Here is a tiny trained network, its code and every weight. The questions are about switching its units off for an input and a class, where a switched-off unit gives its printed mean instead of its output.

import numpy as np


def w(rows, s, z=0):
    codes = np.array(rows[::2]) - 128.0
    scale = np.full(codes.shape[1], s)
    scale[-1] = z or s
    return codes * scale


def f(y):
    return y / 2 * (1 + np.tanh(0.7978845608 * (y + 0.044715 * y**3)))


def log_softmax(a):
    a = a - a.max(-1, keepdims=True)
    return a - np.log(np.exp(a).sum(-1, keepdims=True))


def net(x, mask):
    res = np.array(x, float).reshape(1, 8) / 4 @ E
    y = f(res @ A[0][:, :-1].T + A[0][:, -1])
    res = res + np.where(mask, y, B[0][:, -1]) @ B[0][:, :-1]
    return log_softmax(res[-1] @ U[:, :-1].T + U[:, -1])


A, B = {}, {}
E = w([
[93,89,151,188,160,88,80,161,160,206,79,130],'x0',
[2,113,132,205,91,145,122,122,109,115,191,167],'x1',
[88,202,77,152,135,253,118,136,164,161,101,106],'x2',
[188,100,139,161,154,178,130,35,86,158,108,228],'x3',
[149,86,60,137,145,125,85,189,161,76,116,189],'x4',
[98,80,161,116,127,158,174,124,87,46,32,106],'x5',
[114,125,63,135,206,73,83,71,2,100,126,46],'x6',
[142,86,135,131,46,138,42,38,209,65,99,96],'x7',
],0.0085)
A[0] = w([
[140,111,125,113,57,103,44,80,182,110,121,82,62],'n0',
[60,114,132,130,124,132,132,124,115,127,184,141,42],'n1',
[99,105,138,151,146,92,98,156,160,163,93,102,136],'n2',
[162,93,164,116,89,36,140,122,107,92,167,163,47],'n3',
[67,110,110,146,109,141,97,142,112,98,169,189,85],'n4',
[98,158,219,115,90,126,165,50,110,195,162,57,146],'n5',
[163,149,82,145,127,90,100,116,159,179,224,105,124],'n6',
[123,90,192,132,132,44,118,111,133,113,144,158,126],'n7',
[66,122,142,153,111,124,103,98,123,109,164,161,69],'n8',
[154,106,133,137,114,150,81,25,127,140,101,186,60],'n9',
[142,133,174,101,102,143,131,159,185,140,134,150,55],'n10',
[135,123,109,144,99,134,127,89,163,109,149,101,79],'n11',
[140,113,155,128,125,155,159,155,153,133,149,129,62],'n12',
[111,148,66,122,183,97,58,85,89,120,130,67,71],'n13',
[157,164,89,117,128,108,65,90,136,174,205,153,103],'n14',
[146,140,129,141,167,145,158,98,88,157,112,196,79],'n15',
[76,155,119,94,81,69,122,230,174,92,155,2,2],'n16',
[162,164,82,84,88,165,202,96,109,40,217,126,120],'n17',
[99,107,169,155,150,112,114,143,142,186,73,100,118],'n18',
[113,107,123,136,87,129,79,85,151,93,116,101,70],'n19',
[139,125,155,120,83,143,152,166,156,133,126,156,96],'n20',
[101,103,140,155,161,103,84,113,143,199,72,146,158],'n21',
[46,114,121,145,89,122,130,118,88,146,165,165,94],'n22',
[233,143,119,76,154,115,111,143,156,170,97,93,38],'n23',
[99,177,68,141,146,237,94,114,155,148,95,103,75],'n24',
[182,118,139,118,147,129,167,143,121,108,56,98,126],'n25',
[148,103,28,128,148,131,68,205,139,52,129,199,103],'n26',
[134,118,128,136,154,146,153,141,90,159,135,172,48],'n27',
[114,143,104,114,163,114,205,230,70,157,154,133,58],'n28',
[129,132,162,134,111,130,152,131,183,122,129,149,51],'n29',
[130,98,83,145,170,131,86,108,74,119,146,86,65],'n30',
[141,123,160,130,110,149,156,125,146,144,107,190,127],'n31',
[144,148,170,132,122,134,153,100,131,160,136,72,101],'n32',
[70,112,147,172,123,132,159,119,112,83,131,136,119],'n33',
[130,130,94,134,156,121,108,83,78,128,116,144,94],'n34',
[77,92,150,130,130,142,157,128,84,65,44,128,152],'n35',
],0.011,0.0048)
B[0] = w([
[65,160,219,143,215,75,148,156,122,123,142,115,220],'n0',
[177,151,124,141,149,111,157,160,155,140,101,107,165],'n1',
[163,138,158,115,101,106,74,145,83,111,154,169,186],'n2',
[55,123,29,124,119,183,157,207,68,151,151,81,203],'n3',
[192,159,102,122,150,108,137,140,172,146,104,107,191],'n4',
[99,82,13,136,175,55,96,59,127,71,60,181,219],'n5',
[96,115,175,90,80,219,108,131,168,89,57,120,210],'n6',
[80,126,61,128,115,171,148,202,72,144,154,96,205],'n7',
[196,149,127,134,153,120,154,162,166,159,104,107,176],'n8',
[180,114,161,149,208,168,170,72,92,112,176,141,206],'n9',
[112,136,136,142,71,86,149,69,148,164,144,108,176],'n10',
[118,150,174,135,161,113,126,148,109,116,135,141,156],'n11',
[107,135,138,137,100,104,129,102,125,138,132,109,144],'n12',
[107,141,143,161,44,71,172,91,154,176,156,112,249],'n13',
[100,116,168,88,85,216,112,115,182,92,68,122,207],'n14',
[140,113,143,141,195,165,147,73,110,101,174,127,192],'n15',
[226,84,125,146,171,236,179,26,78,131,188,154,238],'n16',
[192,126,194,117,76,78,7,206,72,147,171,200,212],'n17',
[153,129,137,105,97,100,65,162,111,113,146,176,179],'n18',
[81,158,193,128,194,104,139,149,137,122,124,118,186],'n19',
[112,132,139,143,68,94,130,78,125,148,123,76,172],'n20',
[181,136,160,101,88,114,64,168,78,115,162,170,205],'n21',
[198,156,115,110,154,120,133,165,199,157,111,105,193],'n22',
[215,180,88,145,172,119,154,199,212,167,98,102,206],'n23',
[64,95,38,108,123,155,174,251,41,143,164,70,223],'n24',
[143,167,121,116,126,178,120,166,218,149,93,123,190],'n25',
[90,85,28,140,176,50,95,37,117,80,52,192,231],'n26',
[131,124,183,149,172,127,158,109,107,103,132,119,165],'n27',
[37,151,229,145,206,85,134,135,125,102,142,99,232],'n28',
[110,140,127,138,78,99,162,106,124,146,139,108,160],'n29',
[129,140,123,141,62,94,160,83,140,163,150,110,214],'n30',
[125,120,139,139,83,120,145,61,123,144,165,98,179],'n31',
[106,108,75,153,151,98,125,130,149,111,93,161,157],'n32',
[157,163,113,116,126,157,119,148,202,157,104,135,180],'n33',
[140,113,142,142,83,123,148,88,127,149,172,117,191],'n34',
[93,115,174,88,70,216,101,105,184,94,74,121,214],'n35',
],0.016,0.012)
U = w([
[36,170,254,161,217,57,156,139,112,108,159,117,10],'0',
[174,94,170,160,173,173,179,59,82,128,205,152,252],'1',
[81,142,162,168,18,38,168,67,141,198,169,97,32],'2',
[184,186,120,133,157,84,143,183,201,179,92,116,63],'3',
[39,106,79,113,110,135,151,216,53,149,168,95,57],'4',
[81,86,78,148,154,32,93,79,123,85,70,192,157],'5',
[65,119,210,76,71,189,101,119,175,92,71,131,230],'6',
[152,133,193,111,86,66,37,173,70,135,183,196,218],'7',
],0.0084,0.0022)

Each question gives the input, the list of numbers given to net, and the class t.
The units are the neurons (one row each of A and B). Each row of codes is followed by its name. A weight is (code - 128) times the scale printed after its matrix; where a second scale follows, it is the last column's (A, B and U).
mask holds one flag per neuron, in row order. A switched-off neuron (its flag False) gives its mean, the last column of its row in B, instead of its output. The means were averaged over made-up inputs and are rounded, as every weight is.
A unit's drop is (log p(t) with every unit on - log p(t) with that unit switched off) / (log p(t) with every unit on - log p(t) with every unit switched off).
The circuit of an input: a set's keep is (log p(t) with only the set's units on - log p(t) with every unit switched off) / (log p(t) with every unit on - log p(t) with every unit switched off). Starting from the 12 units with the biggest drops (on a tie, the unit counted first), units are removed one at a time, each time the one whose removal leaves the highest keep (on an exact tie, the one counted first), for as long as the keep stays at least 0.8.
circuit, biggest first: the units of the circuit, biggest drop first
top k neurons: the k neurons with the biggest drops, biggest first
drop when u is switched off: that unit's drop, to one decimal
input [-7,4,4,2,-5,-7,2,-7], class 0: circuit, biggest first : n28
input [-6,5,-8,-7,-8,1,-4,-5], class 4: top 2 neurons : n3; n26
input [8,-4,-6,7,1,7,0,4], class 7: top 3 neurons : n21; n16; n18
input [-7,0,1,6,-7,5,7,-1], class 2: top 3 neurons : n26; n13; n34
input [-2,7,8,4,1,3,2,3], class 4: top 3 neurons : n24; n23; n25
input [-3,-3,-5,6,-7,4,-6,7], class 0: top 2 neurons : n0; n16
input [-4,-6,-2,7,-4,-8,2,-6], class 6: top 3 neurons : n14; n6; n16
input [-5,-2,-7,-2,7,4,0,2], class 4: top 3 neurons : n3; n5; n7
input [3,2,-5,4,-5,-1,1,-1], class 4: top 2 neurons : n26; n7
input [1,2,-7,-2,1,5,6,8], class 0: top 3 neurons : n0; n19; n24
input [6,-2,3,-6,-7,7,0,5], class 5: top 2 neurons : n5; n6
input [-8,7,-6,4,-3,0,0,-7], class 7: top 2 neurons : n17; n0
input [0,-4,-5,-6,-7,1,-1,-1], class 5: top 4 neurons : n5; n32; n9; n15
input [8,8,7,3,-2,4,8,-5], class 2: top 4 neurons : n13; n30; n34; n23
input [3,0,-5,1,7,5,-4,8], class 0: circuit, biggest first : n0
input [-8,6,-6,5,-8,5,6,8], class 0: top 3 neurons : n19; n0; n26
input [6,-3,5,-2,-7,-4,4,-1], class 5: top 2 neurons : n5; n17
input [3,-5,-2,1,2,3,-5,-1], class 2: drop when n34 is switched off : -0.2
input [1,-4,2,-8,-3,1,6,0], class 1: drop when n16 is switched off : 3.5
input [-5,2,-8,1,4,5,7,-4], class 4: drop when n20 is switched off : 0.1
input [-5,3,-7,2,-6,6,-1,-2], class 4: drop when n3 is switched off : 1.2
input [2,-2,-1,2,-8,4,-5,1], class 5: circuit, biggest first : n5
